Below is a small trained network, with its code and all its weights. Each question gives an input and a class and asks what happens when units are switched off, that is, made to give their printed mean instead of their output.

import numpy as np


def w(rows, s, z=0):
    codes = np.array(rows[::2]) - 128.0
    scale = np.full(codes.shape[1], s)
    scale[-1] = z or s
    return codes * scale


def norm(h):
    return h / np.sqrt((h * h).mean(-1, keepdims=True) + 1e-5)


def f(y):
    return y / 2 * (1 + np.tanh(0.7978845608 * (y + 0.044715 * y**3)))


def log_softmax(a):
    a = a - a.max(-1, keepdims=True)
    return a - np.log(np.exp(a).sum(-1, keepdims=True))


def net(x, mask):
    res = np.array(x, float).reshape(1, 4) / 4 @ E
    u = 0
    for l in range(3):
        y = f(norm(res) @ A[l][:, :-1].T + A[l][:, -1])
        res = res + np.where(mask[u : u + 3], y, B[l][:, -1]) @ B[l][:, :-1]
        u += 3
    return log_softmax(norm(res)[-1] @ U[:, :-1].T + U[:, -1])


A, B = {}, {}
E = w([
[200,3,4],'x0',
[130,130,129],'x1',
[158,238,123],'x2',
[84,133,113],'x3',
],0.0044)
A[0] = w([
[175,166,215,37],'L0N0',
[46,1,178,6],'L0N1',
[145,214,78,143],'L0N2',
],0.0094,0.0019)
B[0] = w([
[109,93,140,190],'L0N0',
[91,221,2,252],'L0N1',
[165,198,74,212],'L0N2',
],0.0083,0.0033)
A[1] = w([
[28,66,111,191],'L1N0',
[238,53,2,110],'L1N1',
[220,72,247,253],'L1N2',
],0.0053,0.0031)
B[1] = w([
[209,131,128,169],'L1N0',
[62,2,195,254],'L1N1',
[8,10,26,156],'L1N2',
],0.0073,0.0036)
A[2] = w([
[104,226,127,136],'L2N0',
[63,175,203,253],'L2N1',
[157,255,61,114],'L2N2',
],0.0068,0.0023)
B[2] = w([
[174,133,173,213],'L2N0',
[169,2,91,207],'L2N1',
[64,63,68,253],'L2N2',
],0.0096,0.004)
U = w([
[91,98,169,254],'0',
[106,217,7,114],'1',
[36,128,70,22],'2',
],0.013,0.0026)

Each question gives the input, the list of numbers given to net, and the class t.
The units are the neurons (one row each of A and B). Each row of codes is followed by its name. A weight is (code - 128) times the scale printed after its matrix; where a second scale follows, it is the last column's (A, B and U).
mask holds one flag per neuron, layer by layer. A switched-off neuron (its flag False) gives its mean, the last column of its row in B, instead of its output. The means were averaged over made-up inputs and are rounded, as every weight is.
A unit's drop is (log p(t) with every unit on - log p(t) with that unit switched off) / (log p(t) with every unit on - log p(t) with every unit switched off).
k most important neurons: the k neurons with the biggest drops, biggest first
k most important neurons of layer l: the k neurons of layer l with the biggest drops, biggest first
drop when u is switched off: that unit's drop, to one decimal
input [7,6,2,0], class 0: most important neuron -> L1N1
input [5,7,2,-1], class 0: 2 most important neurons -> L1N1, L0N1
input [-5,-7,1,3], class 0: 3 most important neurons -> L0N1, L2N2, L2N0
input [-5,1,3,1], class 0: 2 most important neurons -> L0N1, L2N0
input [7,2,6,6], class 0: 2 most important neurons -> L0N1, L1N1
input [-7,-3,4,7], class 0: 3 most important neurons -> L0N1, L2N1, L2N0
input [-6,6,4,1], class 0: 3 most important neurons -> L0N1, L2N0, L2N1
input [-5,-8,-7,7], class 1: 2 most important neurons -> L0N1, L1N1
input [-7,-2,5,-1], class 0: 2 most important neurons of layer 2 -> L2N1, L2N0
input [-4,-1,4,3], class 0: 3 most important neurons -> L0N1, L2N1, L2N0
input [1,2,-6,-4], class 1: 2 most important neurons -> L0N1, L2N1
input [-6,8,-8,-2], class 1: 2 most important neurons -> L0N1, L1N1
input [-8,-2,7,-6], class 0: 4 most important neurons -> L0N1, L2N1, L2N0, L0N0
input [8,-8,7,-6], class 0: 2 most important neurons -> L1N1, L0N1
input [-7,0,4,-1], class 0: 3 most important neurons -> L0N1, L2N1, L2N0
input [2,-3,-7,2], class 1: most important neuron of layer 0 -> L0N1
input [-1,-8,-3,-3], class 1: drop when L0N1 is switched off -> 0.1
input [0,1,-2,-2], class 1: drop when L0N1 is switched off -> 2.6
input [-4,6,-8,-8], class 1: drop when L2N2 is switched off -> -0.1
input [0,-8,-2,2], class 1: drop when L0N1 is switched off -> 0.4
input [1,0,-5,1], class 1: most important neuron of layer 2 -> L2N1
